Levels
[ -31 -140  -51  -72   67  193   62  -14 -144 -118  -18  -37   82  178
  146 -166  173   26 -294  204 -113   63  -14   29   -2  163  107  130
   23  -11 -113  -28  -50  172   39  116    5   72  -19  -11  124 -108
  -64] => 18
[  88   63 -122  -80 -291  390  218  192  -16  114  148 -612  -48  103
 -121  -57 -656  -85   -6   62  338  170  -79 -181  215 -294  -15  -77
   44   42 -112 -243  -19   81 -205   70 -314    8 -150  159 -100  252
  194] => 28
[   4  -69 -190  -60 -182  191  112   -1 -149  -47 -186 -134   44  132
   26 -284  378   47 -239   91  -27   47 -213   41 -130  137  -12   81
   96   58 -171  -95 -133  299    9  114  -74  178 -111  123  274 -231
   27] => 13
[-114  106 -144   39  -13  114  -16  -47   50   13 -344 -228   -1  209
   17   46  374  -57 -228   -1  143  222   64  -32  165  119  129 -141
  196 -377  -40   50 -314   42   -4 -147  114  126 -168  138 -181   47
  287] => 13
[ 102   23   44   -2  221 -146 -124 -113  -27  -42 -230  377  -23  -25
  163  -62  322  140 -118  -12 -147   83   18  155 -228  145   48  155
 -199   25 -100  231 -233  -81  304 -311  188   23  173   54   44  -97
 -195] => 4
[ 174   24  145  200   -8  -99  198  -60   -7  -68 -121  234   15  -74
  -15  -87  197  322  -56 -217 -176   32 -195  176 -381  375  155  193
  -81  295 -258  177  -60   89  328  -16   67 -122  152  239  272  -30
 -153] => 17
[  83 -231  -63  164 -235  135  124  -50  -53   43 -194  -35 -133 -112
   94   -6  318   11  -22  -66   40   50 -453  129 -245  140   64   26
   54  239 -298   18  -43   62   91  149  -47   43   59   50  154  -11
   37] => 4
[ 118  -20  -17  136  225  144 -210  -24    3   79  130  343  -69 -346
  150 -288 -219   35  158  -10  -53   71 -231  109 -173 -191 -312  195
 -281  347 -313   83   73 -201  176 -334   30 -212  275  152  385 -182
 -414] => 3
[  38  142 -325   47   96  360  -15   87  -36  -15 -171  -42  -46  170
    7 -412 -425  -61  -22  170  222  250  -95 -103   26 -342 -148   38
  -43  -30 -192  -73  -29   39   98 -406  -38   27 -184  225  -35  -37
  -94] => 8
[  34  -60  234 -154  -69   -6   98   24 -107   47  234 -177  145  -14
   28  -39  156  137 -173   20 -239  -40  -28   91  -44  235    9  214
  -72  227  -98  -15  -49  139   -8  173  -62   -8  202   35  377 -141
 -117] => 27
[-186 -228   19   84   71  230 -109 -131   51   -8   11 -239   12   13
  238  173  220 -150 -237  121   69  107  -43  -10  273  153   97 -175
  192 -264 -116  -41 -152  -73 -159  245  -42  -26   17  -72  -74  119
  181] => 18
[ -25 -209  148  -21  108 -124 -210 -240  -10  -14   81  110   61 -163
  205  157  491   84 -292  -27 -336  -36  -34  122  100  412  249  159
  -85  -79   -8  139 -242 -181  -15  189  189  -25  282  -86  229 -142
  -66] => 24
[ -35  -40  389   31   71   26   91  106   31  131  416  -92   79 -339
  -28  111   21  110   55 -175 -188   76  -38  123  -21  237   45  230
   25  237 -236  160  141 -163  -27   28   86 -298  272   65  344  -42
 -145] => 28
[  73   44   75   73  -18   -4  131   27   30  -73 -162   -2   27   63
    4 -109 -190  187  -42  -49  186  155 -113   36 -315   32   -5  -65
   76   39 -251   19 -157   79  173 -117 -219  -80 -134  178  -90  164
  -22] => 12
[  15  -25 -172  294  210  207  -93  -10  125  -39 -120  266 -162 -273
   31 -137 -347   10  112 -109  203  319 -235   -9  -93 -115  139   41
   75 -108 -316  190    8 -400  107 -374  142 -265 -110  161 -160  104
  -95] => 9
[ 169  -28  255    9   73   44   87   31   15   34  376  110   22 -346
    1 -117 -443  227   93 -121  -94   21 -137   87 -199   49  -44  237
 -181  381 -267   62   73 -137   78   33 -162 -277  278  133  318   12
 -316] => 29
[ 115  118  138  -39   22  124  141  189  -61   83  322  -80   68 -134
 -122 -186 -347  147   48  -76 -128  103  -18   26  -49   -2  -11  326
 -142  319 -183   56  156  -27   55 -179   50 -197  136  192  345  -94
 -232] => 27
[   5  -24  -86  -58  -27  237 -106 -108   70  148  138 -186 -115 -295
   69  102  133 -101  -90  -75   37   64    1  -17  340   44   47   -6
  -38 -137  -37    6 -214 -197 -223  157   21    3  226   65  118  -17
  131] => 31
[  -9  -60 -191   71   94  442   52  135 -103  -28  162  -42   -5  -45
   38 -333 -286  -60  -47  139   18  168 -132  -47   76 -121  -29  195
    2  123 -249  -48  206    5  -28 -100   49 -125  -57  128  236 -131
 -160] => 18
[  12 -106  150  -44   43 -157   93 -145  -65 -170 -244  130  117  180
  146  -45  453  242 -319   41 -137   19  -44  144 -319  407  168   38
   66  -36 -134   90 -290  205  218  134  -76   97   -1   20   32  -29
  -38] => 14
[ 185   44  131    1 -158  106  160  203  -80   89  313 -158   49 -163
 -107 -152 -400  159   76 -107  -27   36 -136   27 -158  -47  -85  227
 -154  434 -227  -52  137   52   24  -50 -128 -204   99  205  379  -15
 -183] => 24
[  25  -48  282   -4 -110  -26  116   -8   27   76  161 -280   79  -31
   10  170    5  115  -99  -90  -65   29  -59   54    9  222   95   32
   21  118 -123   10 -101   12  -16  177 -109  -87  154   59  125  122
   48] => 27
[  20  -43   32 -111 -138   28  -47  -61   47  123   58 -227  -82 -242
   19  283  318  -25 -148 -158   26   70   60   16  218  194  229  -15
   27 -205   24   76 -301 -192 -204  161   63   21  135    8  -22   67
  239] => 29
[ -41   -8  -19   36  -88  167  -42   65   75   78    1 -304  -66 -109
   51  221    2 -106  -70  -76  290  176   77  -52  184  -30   53 -214
  128 -243  -88  -19 -188 -125 -176    0  -71  -93  -90   75 -185  249
  279] => 18
[  56  -98   45 -115  -89   37  125 -176   -2   -6  -90 -121  -57  -14
   92  178  390   74 -267  -41  -68    9    3   63   78  345  294   14
   17 -124   -4   62 -327   34  -24  343  -36  160  176  -12  -45   73
  174] => 31
[   1  131  -58  -79   -1   79  135   -5  -24 -122 -325 -236   99  500
   48 -132 -125   82 -273  186  206  174  112  -71  -52  -15   19 -159
   87 -212  -57 -100 -311  286  146 -109 -227  174 -246  143 -282  188
  134] => 14
[  97  -47  -90  -12 -266   77  -49  -53  -27   91  -49 -195  -58 -172
   55   78  378    6 -142 -128   64  -30  -96   44   36  120  -27  -78
  -47   19  -74  -78 -270   68 -121  190  -87   54   85  133  234  -31
  176] => 18
[-111 -170  -72   84  221  147  -97 -166  -10 -120 -123   96    9   69
  212   18  317  -27 -307  118 -128  137   -6   31  156  275  291   61
   86 -267  -77  124 -145 -105   37   58  215    6   24  -43  -56  -33
   27] => 18
[ 120   83 -199 -192   48  127  -25   -7 -101  -40  -17  -28   -4  111
   -9 -180 -159   57 -242  102  -89  121  112  -77  166  -16  228  237
 -181 -120   75   21 -195  -51    3 -148  130  111    0   80   -1  -90
  -57] => 28
[  43  -53  -44  149  -17  229  -83   61   75  112  247 -150  -94 -319
  -21   55 -415  -53   68 -125   99  177 -143  -65  205  -96  125   79
  -26   17 -168   30   51 -353 -152  -87   72 -268   53  112   61  113
    6] => 25
[  22  -24   31  116  -80 -110  117  -63   69  -63 -411    4  -69   66
   22  173  326  127 -138 -150  161  200 -106   78 -243  262  301 -122
  197 -208 -155  174 -312  -31  162  -70   23   32 -157   83 -316  220
  222] => 9
[  52   84  102 -204  269 -209  -98  -25  -79 -149 -123  328  100   43
  118  -49  339  215 -287   21 -149   96  336  105 -188  242  163  161
 -120 -205   24  226 -316  -17  196 -262  162   13   18   24  -42  -85
 -133] => 16
[  91   77 -306  -18   87  198   -3   73 -121  -72 -195  219  -42   14
  -16 -434   -3   67  -90   68    1  192 -114   10 -170  -89   23  249
  -74   26 -177   80  -46   22  153 -371  156   43 -130  184  142 -248
 -183] => 9
[  53   73   65 -109 -125 -176   42 -140   20  -82 -389 -173   82  321
   94   71  275  169 -306   24  164   49   83   25 -174  177   22 -256
   57 -218  -12  -59 -541  260  127   62 -289  209 -118  106 -218  192
  213] => 13
[ 126   27  -33    5  -60  164  -55    2   75  190  245    6 -180 -603
  -49   82   67   10   99 -295   17   72  -66   51  131   49   58  138
 -116   69 -134  127  -92 -325 -167   25  105 -172  285  157  268  -60
   12] => 31
[ 104  -94 -233  -46 -126  312   -7   25 -136   -9   76 -126  -20  -25
   79 -258 -103  -26 -148  121   26   15 -158  -35   50  -88  -70   96
 -114  143 -134 -171  -39  126  -85  108 -122   41    3  111  286 -123
  -63] => 19
[ 130  -58   18   10 -169    9   72  -32  -30  -11  -74 -124  -25   -6
   53  102  108  101 -162  -77   47   25  -54   37  -69  164  146  -26
  -49   31  -80  -17 -219   62   24  138  -92    9   27   94   21  132
  112] => 20
[-160  -71  -95  -18   93   54 -227  -39   31   34 -115   48  -43 -255
   96   92  613  -89 -171  -85   31  190   46   53  107  176  143  -13
  192 -387  -81  183 -247 -240 -141 -133  258  -30  -60    1   -4 -136
  152] => 12
[   4   60 -307  146  -73  360   40  100   45    9 -169 -185 -112    7
  -59 -200 -370  -80   19    2  366  295 -190 -121   43 -250   11  -93
  154 -140 -236  -61  -54  -76  -48 -233  -76  -61 -289  221 -158  125
  126] => 12
[ -42    7   37  -40  160  220   57   12  -59  -19  159 -161  120  200
   38 -179 -253   24 -187  184 -176  127   12  -41  201   50  101  232
  -49   41  -85   -5   50   26   42  -56   76  -22   79   61  142  -77
 -148] => 27
[ 204  176  234 -181   53 -238  168 -118   -9  -30 -104  123   39   54
   -1   82  285  324 -214 -136 -205  -13  224  136 -162  380  209  165
 -215   43   36  193 -371  103  254   17   24  101  285  133   39   35
  -42] => 31
[ -22   60 -116  -33  369  447  -67   76  -20   55  378  132  -41 -286
   25 -317 -376  -71   25   90 -129  194   60  -35  290 -138   -8  365
 -139   48 -169  118  203 -277  -60 -236  237 -197  216  111  278 -225
 -305] => 31
[-106  -66 -232   59  343  419 -248   69  -28  -23  234  209  -22 -305
  120 -370 -259 -124   -9  131   16  227  -53  -44  157 -207 -102  204
   -6  -82 -243   54  152 -292 -106 -295  171 -239  -21   77  234 -244
 -268] => 15
[  80  104 -397  125   64  388  -46  194  -42   42  -29  161 -156 -276
 -104 -429 -322  -53  142  -54  174  296 -210  -51  -57 -310  -49  227
  -33   66 -289   81  138 -211   16 -499  194 -160 -162  264  164 -190
 -162] => 9
[ -57   78  221 -198  130   34    7 -168   37   33   43 -283  137  257
  157   94  121   38 -294  155  -88    3  247    8  257  172  -47  -74
  -65 -143   52  -53 -342  154   12  172 -167  151  249   23   -2   77
   62] => 30
[  66    6  180    5 -161  -37  167    1  -11   36    4 -307   76  152
  -21  141   29  125 -168  -63  -57   49  -36   27    8  228  178   37
   -2   78  -63   -6 -146  109   51  116  -56    3   64   98   44  140
  104] => 25
[-176  -11  -64 -185  128  260   22  -22  -60  -50  -34 -430  122  486
  104   15  -55 -144 -404  344  -29  197  229 -143  472   44  254   18
  114 -397  111  -66 -173   72 -107   18   76  194 -112  -80 -265   74
  170] => 27
[  98  -84 -206  -56 -174  294  121  107 -117  -64  -25 -185  -36   56
   30 -215 -254    5 -125  112  216  107 -137  -64  -83 -130    3   -9
   27   47 -176 -163  -60  149  -65   81 -239   33 -193  102   13   63
   41] => 17
[ 199  162 -249  -35   53   57 -136  -61  -47  -27 -144  127  -56   23
   29 -149  -46   89 -183  -22  -31   83  119  -35   95  -25  108  131
 -291  -83   53   44 -278  -59  102 -258  155   50   52  204   61  -55
  -47] => 20

Levels
[-183  149 -112  124 -149  -54  -31   52  101  -55 -118  -20   41   48
  210  -88  108 -141  252  112   69   49  199  -69  222  -53  100 -132
  -16  -46 -175 -264  -41 -100   56   80  300   44   21  149 -143  249
  -59] => 17
[-163   80 -107  206   75  -78    8   28  151  -18  -21  -15   44   61
  -23  -18  -55   38  -48  -60   90   41   60 -152  184  -30   95   63
   36  -64 -105  -96    0   13   11  -45    8   21   -8  -46 -113  -41
  -12] => 22
[ -31 -102  361   85  189   -5  148  -87  -30  -29   66  -89 -156  -81
  -78    0  -48   41  -96   49   31   17 -127   17    2  273  -93  262
   -1  125  237  147 -350    4  207   70  -74  -75  -74 -147  -81 -162
   11] => 0
[ 184  216   79  -20  -64   79   24   22  245  -95  -11   54 -119  -83
  -69  118 -100   -1   42 -131 -112   18   50  213 -242   48   29  139
  150  160  -77  -79 -142  124   66   -5  -49  -56 -238  231  -11 -110
 -262] => 18
[  -1 -109   55 -103   55  189  123 -192  -64 -103  104  -29   30   39
 -162 -129    5  -20  130  -39   73 -133 -125  -34  148   32  -44  121
  -25  -51  102  162   72   17   32   25  158  207 -145 -240  -87   86
  -91] => 0
[ -63  230  126   41   -8   79  102  -69  -64   61  -32   34  -10  220
  -40  -18  173  -83  -14   74   81  -30 -112  202  -24  104 -177  -91
   15  -77 -101  -74   20  -34   17  161 -260 -115 -109 -137 -111  -10
  -51] => 10
[-162   56  -40  162   79  -48   30   14  157   41   28  -79   11   67
   43  -58  -25   -5   -9   32  165   27  105  -91  131  -83   23  -17
   52  -95 -122 -217   -9   53   48   11   57  -76   80   17  -72   15
  -37] => 16
[ -45  -24 -244  188  159  -81    4   68  201   -7   84   33   14    4
  -98   29  -80  137 -125  -71   56   48  -34 -127  170   29  156   89
   63   -7   38  121   34   43   47 -155  -98   25  -45 -218  -45  -92
   71] => 23
[ -69  -45   49  -54  -56 -153  -50 -196  -81   38 -120   -1   89   78
 -121  -81  110   12   -8  -24  -20   47  -12  -62  -30   45  192 -133
   -8  -32   35   39   50    1  -54  109  -91  -60  -13 -244  -83   29
   76] => 0
[  14   -8   50 -104  127   79  -99 -242  -10   70   59    1   25  128
   31  -46  157   62   87  -28   11   52 -101   -7  -36   66   48 -109
   39   22  122 -222  -66    6   95  -71  -27  -23 -134 -254  -68   66
  -25] => 16
[-143 -134  -15   35   16   24   60   27  117   15  -55 -112    1  -29
 -114 -149 -144 -182  131  150   18  -29   31  -71  126  -61   92   18
   28 -180   69  -25   85 -106  -55   64  303   24  170   58  108  105
  -12] => 13
[-124 -115    0  -29   35  148  109  -58   56  -22  -18  -70   -6   25
 -148 -152  -99 -158  145   76    9  -89  -53  -51  147  -51   20   96
   14 -163   98   26  101 -108  -44   16  279  148    5  -33   17  110
  -42] => 5
[  -8 -101   43  -96   42  183  127 -165  -62 -101   96  -31   44   42
 -176 -134   -7  -32  129  -21   79 -143 -120  -33  151   22  -41  111
  -29  -72   87  186  102    9   13   42  164  203 -115 -229  -67   83
  -89] => 0
[ -27  325  166   64    5   90   -6   27 -100  -10   15   65   78  216
  -28   24  162   -6   16   82   76  -26 -106  143  -23  154 -154  -49
  -10  -48 -114  -20  -27  -35   72  141 -176 -118  -99 -156  -96  -88
 -119] => 20
[  83  404   18  -28 -126   -2   68   27   74   78 -135   49  -21  161
   44   52   -7  -59  -45 -131   36  -48    4  277 -237   20  -94 -213
  -13  195 -229  -46   48  -15 -138  143 -330  110 -121  184   35  -45
 -196] => 11
[ -41  -75  313   78  175    9  137  -30  115   24  -11 -105 -246 -123
   -3   19 -138  -23  -68   35  -55   56  -61   51  -84  200  -51  273
   51  182  258  -14 -407  -55  181  -16    6  -33  -90   83  -29 -139
  -16] => 4
[  52  -50   28 -109   58  154   58 -315  -72  -70  100   10   27  103
  -96  -88  131   41  129 -124   45  -60 -147   16   99   84  -13   35
    5    5   93    9   57   69   54  -10   -1  149 -234 -327 -156  111
  -79] => 1
[ 130  373   38  -13 -152   53   25   39  134 -106 -109  108  -15   35
  -81  106  -66   -1   11 -205  -89  -31   33  195 -205   29    4   67
   68  171 -198   22  -30   57  -54   52 -151   94 -278  193  -67 -123
 -271] => 22
[ -95 -114    1  -51   65  175  102  -68   62    0   25  -75  -16   33
 -101 -151  -69 -148  156   97   43  -87  -64  -22  132  -47  -26   50
   16 -143  102  -19   76  -95   -8    8  256  127    5  -44   33  130
  -52] => 12
[-116 -135 -139 -137  -37   98   91   66  -44  -11   81   34   28   16
  -66 -156  118   -1   65  216  107 -128   17  -83  144 -153   47    0
  -27  -77  121  341   65  -81  113  -48  258  113 -101 -278 -155  126
  128] => 2
[-324  104  -48  178  -28  -73  103  -38  123   67 -157  -76    1  139
   68 -113    6 -136    1   11  141   14  150 -111  190 -156    7  -52
   15 -147 -220 -311   25  -57  -64   72   54   24   38  123 -179   96
    1] => 7
[ 186  294   44  -51  -97   50   66    3  171  -12  -34   47  -84   23
  -40   87  -58  -12   -8 -149  -26  -28   22  283 -274   23  -39  -31
   90  188 -149  -35  -19  111  -34   73 -217    9 -189  190   24  -81
 -247] => 14
[ 144  386   84  -70 -167  -23   89   -9  -31  -20  -93   56   58  133
  -90   42  -36   20  -75 -209   63 -116  -14  235 -236   46  -72 -134
  -56  214 -244  199  113   77 -164  212 -339  166 -135   70   13 -115
 -239] => 0
[  80 -187 -283   79  295   24   16   96  258   72  297    3  -55  -47
 -109   19  -75  183 -131   63  112   16  -99  -47   90   10  109   51
  113  -16  202  184   44  107  156 -235  -68  -78   12 -325   94  -81
  106] => 16
[-144  -95 -114  101  -18 -105   24   42  150   47  -95  -72   -2  -18
  -57 -105  -68 -142   75  138    8   46   68  -60  126  -35  168  -73
   40 -143   21  -50   78  -89  -46   61  157  -55  166   20   64  113
   67] => 12
[ -28 -113  310   85  269   26   93    6  113   72   83 -126 -239 -114
   55   19 -104   15  -70  129    7   75  -93   41  -68  228  -89  211
   48  169  314  -46 -446  -59  257  -45   12 -112  -12    6   30 -138
   18] => 14
[ 128  121  142   21   36   80   33   26  240  -84   15   16 -162 -123
  -41  106 -126   13   22  -83 -110   44   19  138 -183   99   18  224
  139  171   39  -81 -266   76  141  -53   14  -57 -217  196  -21 -133
 -202] => 19
[ -79 -242 -182 -184  116  155  106  107    7   59  211   45   -6    1
 -161 -134   65  104  -83  234  133 -156  -58 -100   78 -205   29   70
   24  -89  246  471   72  -36  158 -185  175   70 -122 -416 -105    0
  198] => 3
[ -56  -74  325   75  179   11  129  -34   90   34  -10 -104 -233 -103
   -4   11 -115  -23  -71   55  -45   54  -71   45  -79  202  -59  257
   44  163  261  -12 -400  -65  182   -9   -1  -48  -80   52  -35 -138
    0] => 4
[ 112 -190 -334   72  279   34   14  116  277   53  311   26  -56  -62
 -121   29  -71  189 -116   64   98   13  -99  -33   96    7  130   51
  122  -14  204  224   68  113  162 -253  -58  -73  -10 -337   99  -69
  108] => 16
[ 108  193   71   -9 -108   41  126  -55  206  -59  -96   35 -151  -42
  -88   72  -90  -57   -1 -175 -101   -6   43  225 -204   24    7  129
  123  151  -96  -56  -84   93  -18   42 -133   25 -260  224  -77  -69
 -205] => 5
[ -48  -32 -128   93  -19 -172 -109   34  138   54  -81  -23   38   -8
  -10  -38    7  -57   85  112  -44  123   56  -38   42   59  257 -166
   47  -64   41  -91   39  -61   -9   41   70 -138  154  -50   92   88
   65] => 16
[-145  -10 -122  152  -38 -115  -67  105  140  -38 -118  -14   60  -27
  -51  -55  -66  -97  110  105  -52   75   78 -131  167   19  234   -9
   26 -120    1  -29   27 -120  -18   25  225  -25  112   20   23   68
   33] => 21
[ 178  120  137  -56 -105   48  158  -97  126 -145  -14   42 -112  -94
 -200   68  -93   17  -28 -206  -65  -60    9  198 -195   63   -1  212
  101  162  -71  162  -74  185   18   87 -141   26 -287   91 -101 -125
 -224] => 0
[ -62 -141   57  -50   34  135  132  -80  -15  -83   53  -81   33   -8
 -206 -156 -109  -88  123   41   62 -133  -71  -66  154  -14   -1  143
  -19 -122  106  192  112  -29  -23   65  261  169   10 -125    9   65
  -73] => 1
[ -98   51 -183   43 -132  -13  -40   56   75  -48  -53   18   29   21
  167  -91  158 -120  275  178   27   40  116  -23  211   -7  131 -160
  -14  -34  -38 -103   -5 -126   95   36  301   43  -11   -3  -99  286
   10] => 16
[ -86   35   89  -75   52   61  -79 -277 -113  -19  -78   48   84  153
  -60  -61  147   47   73 -116  -57   33 -127 -101   50   84   74   14
   -9    5   99 -101  -57  -73   21  -50  -21  113 -238 -296 -201   28
   -9] => 24
[  79 -232 -338   58  273   31   70   82  265   79  288   11  -80  -54
 -139   -2  -72  158 -142   68  111   -6 -109  -24  108  -21  106   47
  117  -33  214  249   95  102  134 -238  -88  -51  -13 -351   81  -47
  145] => 13
[-273   97    0  156  -77  -86  106  -47   61   -3 -122  -90   36  101
   38 -127    3 -104   42   -5  158  -17  168 -114  198 -132   21  -13
   -6 -120 -216 -195   45   -2  -50  123  115   47   50   87 -190   98
  -42] => 3
[-118  -14  -82   28  -24 -176  -75 -102   58  139 -167  -13   27   96
   -2  -65   89  -72    9   53  -39  118   19  -21  -16   21  206 -244
   27  -55   24 -161   45  -93  -73   55  -97 -105   72 -107    7   96
  121] => 11
[ 102  241   29  -25 -135   56  128  -41  218  -32 -117   49 -141   -3
  -61   67  -64  -91    5 -159  -80  -16   53  260 -218  -18  -25   45
  121  133 -159 -101  -44   75  -49   61 -170   23 -256  262  -61  -36
 -213] => 10
[  69 -233 -337   49  262   22   69   58  258   94  258   19  -84  -43
 -139    0  -56  147 -147   57   93    4 -116  -18   97  -16  116   29
  116  -27  217  233   92   86  116 -233 -117  -46  -28 -356   72  -39
  161] => 12
[-236  165  -40  161 -103  -71   10   35  100  -11 -111  -70   52   89
  166 -102   51 -131  158   81  142   28  209  -88  198 -104   39 -112
   -9  -96 -239 -311  -10  -49   13  116  223    1   87  171 -134  168
  -80] => 16
[ 134  405   46  -51 -124    2   41   40   75   65 -100   41   -5  138
   20   60  -33  -32  -38 -130   35  -52    7  289 -285   24  -81 -204
   -2  204 -217  -23   54   25 -130  150 -310   78  -94  185   79  -73
 -230] => 13
[-165  -37  -71  112  -47  -41  -25   78  108  -76 -129  -34   70  -32
 -115  -95 -120 -137  147   87  -60   20   57 -152  190  -11  196   71
   14 -158   15   15   56 -140  -53   35  316   59   93   44   21   71
  -10] => 22
[ 116   40  216   -2  -36   32  161  -95  129 -124   -4  -12 -161 -131
 -161   50 -105    4  -24 -130  -68  -16    4  154 -149  109   -7  276
  109  147   30  101 -184  149   89   68  -65  -35 -231   86 -106 -126
 -170] => 1
[ 159  460    9    0 -102    5  -37  104   89   18  -57   77   40  140
   43  102  -11   13   -5 -121   22  -25    6  253 -239   75  -47 -190
   -1  202 -230  -28   33   24  -78  113 -268   54  -99  156   82  -93
 -254] => 18
[ -90  -19   48  -96   50    6  -47 -278  -48  105  -85    7   23  166
  -38  -80  161   -6   28  -45  -35   53  -87  -19  -38   27   90 -121
   29  -34   94 -189   -1  -52  -13  -16  -98   -8 -137 -245 -122   71
   54] => 5
[   3  195  152   34   34   79   72  -50  -62   48   51   15   -5  177
  -43   -7  156  -28  -10   97  101  -25 -120  202  -47  137 -168  -71
   24  -52  -47  -28   -5   17   73  148 -231 -163  -69 -183  -66  -39
  -65] => 13
[-327  121  -30  179  -57  -73  101  -42   98   47 -169  -81   14  142
   81 -124   16 -149   36   12  141    7  163 -112  205 -148    7  -54
    1 -146 -234 -310   31  -64  -69   99   90   43   43  137 -188  119
  -18] => 6
[  94   71  187  -17  -32   42  140  -69  155  -72  -37  -11 -172 -101
 -122   48 -112  -18  -23 -120  -85   -7   15  165 -186   69   -4  232
  116  154   32   30 -178  103   63   36  -62  -14 -225  142  -81 -116
 -164] => 3
[-112    5  307  157  216   -1   58   31   23   -9   -6  -61 -139  -51
   20   33  -78   39  -83   63  -20   71 -105  -53   35  259  -65  276
   -5  148  235   35 -429 -120  216  -35   -3  -18  -87  -53  -87 -186
   17] => 23
